Here is a tiny trained network, its code and every weight. The questions are about switching its units off for an input and a class, where a switched-off unit gives its printed mean instead of its output.

import numpy as np


def w(rows, s, z=0):
    codes = np.array(rows[::2]) - 128.0
    scale = np.full(codes.shape[1], s)
    scale[-1] = z or s
    return codes * scale


def f(y):
    return np.maximum(y, 0)


def log_softmax(a):
    a = a - a.max(-1, keepdims=True)
    return a - np.log(np.exp(a).sum(-1, keepdims=True))


def net(x, mask):
    res = np.array(x, float).reshape(1, 6) / 4 @ E
    y = f(res @ A[0][:, :-1].T + A[0][:, -1])
    res = res + np.where(mask, y, B[0][:, -1]) @ B[0][:, :-1]
    return log_softmax(res[-1] @ U[:, :-1].T + U[:, -1])


A, B = {}, {}
E = w([
[188,189,134,37,138,89],'x0',
[121,88,98,105,11,53],'x1',
[105,92,254,138,171,52],'x2',
[206,188,181,207,50,127],'x3',
[190,105,51,208,197,42],'x4',
[215,46,147,98,123,166],'x5',
],0.0065)
A[0] = w([
[112,97,178,132,129,93,48],'N0',
[144,109,119,159,165,71,53],'N1',
[111,108,101,66,162,113,40],'N2',
[190,39,146,121,128,170,70],'N3',
[119,113,139,189,106,156,62],'N4',
[105,163,167,102,94,168,41],'N5',
[189,189,157,176,90,151,84],'N6',
[111,109,130,105,148,121,55],'N7',
[114,134,133,117,103,126,18],'N8',
[162,105,55,195,160,94,31],'N9',
[93,82,131,178,121,154,104],'N10',
[150,186,142,135,196,181,83],'N11',
[104,76,218,149,159,62,62],'N12',
[61,59,71,63,194,118,13],'N13',
[106,128,107,109,88,79,71],'N14',
[178,179,170,176,96,131,1],'N15',
[43,230,104,148,137,66,15],'N16',
[156,163,100,92,119,129,81],'N17',
[154,152,145,183,80,131,97],'N18',
[173,145,145,171,108,117,29],'N19',
[137,162,145,138,197,162,49],'N20',
[151,151,181,84,154,64,110],'N21',
[131,123,10,162,89,213,20],'N22',
[71,167,123,167,124,118,207],'N23',
[91,133,160,101,104,189,128],'N24',
[139,152,127,77,142,105,114],'N25',
[155,168,152,120,116,116,77],'N26',
[67,62,115,220,115,162,105],'N27',
[119,115,160,78,81,167,76],'N28',
[120,122,148,172,183,203,82],'N29',
[172,193,65,74,119,143,97],'N30',
[120,126,126,135,161,161,133],'N31',
[135,112,116,110,91,89,122],'N32',
[226,47,143,89,128,161,169],'N33',
[168,190,142,65,150,109,107],'N34',
[127,68,129,160,116,159,92],'N35',
[110,119,97,92,152,134,117],'N36',
[114,98,117,131,73,106,98],'N37',
[200,154,95,116,164,62,109],'N38',
[102,71,97,112,49,72,59],'N39',
[93,165,173,73,97,174,10],'N40',
],0.012,0.0029)
B[0] = w([
[136,133,182,124,110,155,177],'N0',
[137,88,147,170,154,137,195],'N1',
[124,91,105,98,98,150,184],'N2',
[73,181,88,175,111,157,212],'N3',
[99,114,121,82,144,103,177],'N4',
[138,87,130,166,170,139,195],'N5',
[139,78,95,76,90,153,235],'N6',
[126,118,124,108,114,152,154],'N7',
[144,134,121,148,131,130,138],'N8',
[147,61,139,192,190,140,226],'N9',
[103,134,150,87,164,85,191],'N10',
[195,156,115,138,92,75,210],'N11',
[146,161,227,128,97,200,245],'N12',
[147,58,81,72,77,186,254],'N13',
[169,156,117,138,101,102,175],'N14',
[130,85,104,81,89,173,208],'N15',
[69,189,71,192,106,194,229],'N16',
[110,141,162,110,140,109,169],'N17',
[139,91,99,91,103,153,209],'N18',
[133,102,96,112,113,174,182],'N19',
[189,156,121,147,94,104,189],'N20',
[89,155,182,87,145,100,204],'N21',
[128,166,253,128,104,184,242],'N22',
[85,169,96,141,136,145,220],'N23',
[142,80,134,175,168,120,218],'N24',
[107,125,122,97,143,96,172],'N25',
[104,113,109,96,126,131,167],'N26',
[69,122,128,69,178,45,239],'N27',
[135,84,122,163,178,112,201],'N28',
[193,160,119,126,107,69,212],'N29',
[96,156,211,100,130,124,214],'N30',
[154,134,117,126,106,96,174],'N31',
[172,148,117,132,123,92,176],'N32',
[65,194,74,175,120,164,251],'N33',
[102,144,134,91,151,51,200],'N34',
[89,147,113,110,153,96,179],'N35',
[122,96,113,103,107,143,181],'N36',
[177,150,116,131,120,92,178],'N37',
[122,76,129,166,201,98,214],'N38',
[221,167,113,136,110,75,210],'N39',
[141,81,129,190,182,137,212],'N40',
],0.029,0.0066)
U = w([
[160,42,135,241,224,154,105],'0',
[141,161,254,139,123,196,81],'1',
[149,52,65,86,91,190,106],'2',
[243,181,96,175,111,79,106],'3',
[62,201,57,217,143,183,120],'4',
[80,131,148,91,196,80,253],'5',
],0.0079,0.0049)

Each question gives the input, the list of numbers given to net, and the class t.
The units are the neurons (one row each of A and B). Each row of codes is followed by its name. A weight is (code - 128) times the scale printed after its matrix; where a second scale follows, it is the last column's (A, B and U).
mask holds one flag per neuron, in row order. A switched-off neuron (its flag False) gives its mean, the last column of its row in B, instead of its output. The means were averaged over made-up inputs and are rounded, as every weight is.
A unit's drop is (log p(t) with every unit on - log p(t) with that unit switched off) / (log p(t) with every unit on - log p(t) with every unit switched off).
The circuit of an input: a set's keep is (log p(t) with only the set's units on - log p(t) with every unit switched off) / (log p(t) with every unit on - log p(t) with every unit switched off). Starting from the 12 units with the biggest drops (on a tie, the unit counted first), units are removed one at a time, each time the one whose removal leaves the highest keep (on an exact tie, the one counted first), for as long as the keep stays at least 0.8.
units of the circuit, in order: the units of the circuit, biggest drop first
unit that matters most: the unit with the biggest drop
top k neurons: the k neurons with the biggest drops, biggest first
drop when u is switched off: that unit's drop, to one decimal
input [5,-8,-7,-6,-2,-5], class 3: units of the circuit, in order : N11
input [2,-8,-7,8,5,3], class 2: top 2 neurons : N6; N15
input [5,7,1,6,7,2], class 0: top 3 neurons : N38; N9; N1
input [3,-5,7,-5,-5,-3], class 1: top 2 neurons : N12; N21
input [-4,5,6,-7,5,2], class 2: top 2 neurons : N13; N22
input [2,-2,7,7,5,7], class 1: top 3 neurons : N12; N21; N13
input [-7,1,7,-8,-5,-6], class 2: top 2 neurons : N13; N22
input [0,3,-3,-4,-5,5], class 0: top 2 neurons : N28; N16
input [4,-7,-6,-4,6,5], class 3: top 3 neurons : N11; N20; N29
input [7,5,-2,6,-4,-4], class 5: top 2 neurons : N13; N34
input [-3,8,-3,7,0,3], class 3: top 2 neurons : N39; N13
input [8,6,-4,5,-7,4], class 5: top 2 neurons : N30; N34
input [-2,-8,-4,-2,-8,2], class 0: top 2 neurons : N40; N24
input [-4,-3,8,-8,5,-7], class 1: units of the circuit, in order : N12
input [-3,8,7,2,7,4], class 3: top 4 neurons : N39; N22; N37; N32
input [6,-3,-2,-6,4,-6], class 2: top 3 neurons : N13; N33; N2
input [8,-8,1,-1,-3,5], class 3: drop when N10 is switched off : 0.1
input [-7,-7,4,-4,3,3], class 3: drop when N32 is switched off : 0.0
input [-3,-2,2,-7,-6,-1], class 2: drop when N2 is switched off : 0.5
input [3,-8,-5,4,-6,-2], class 3: unit that matters most : N11
input [-3,-1,-2,-8,2,2], class 2: drop when N13 is switched off : 0.3
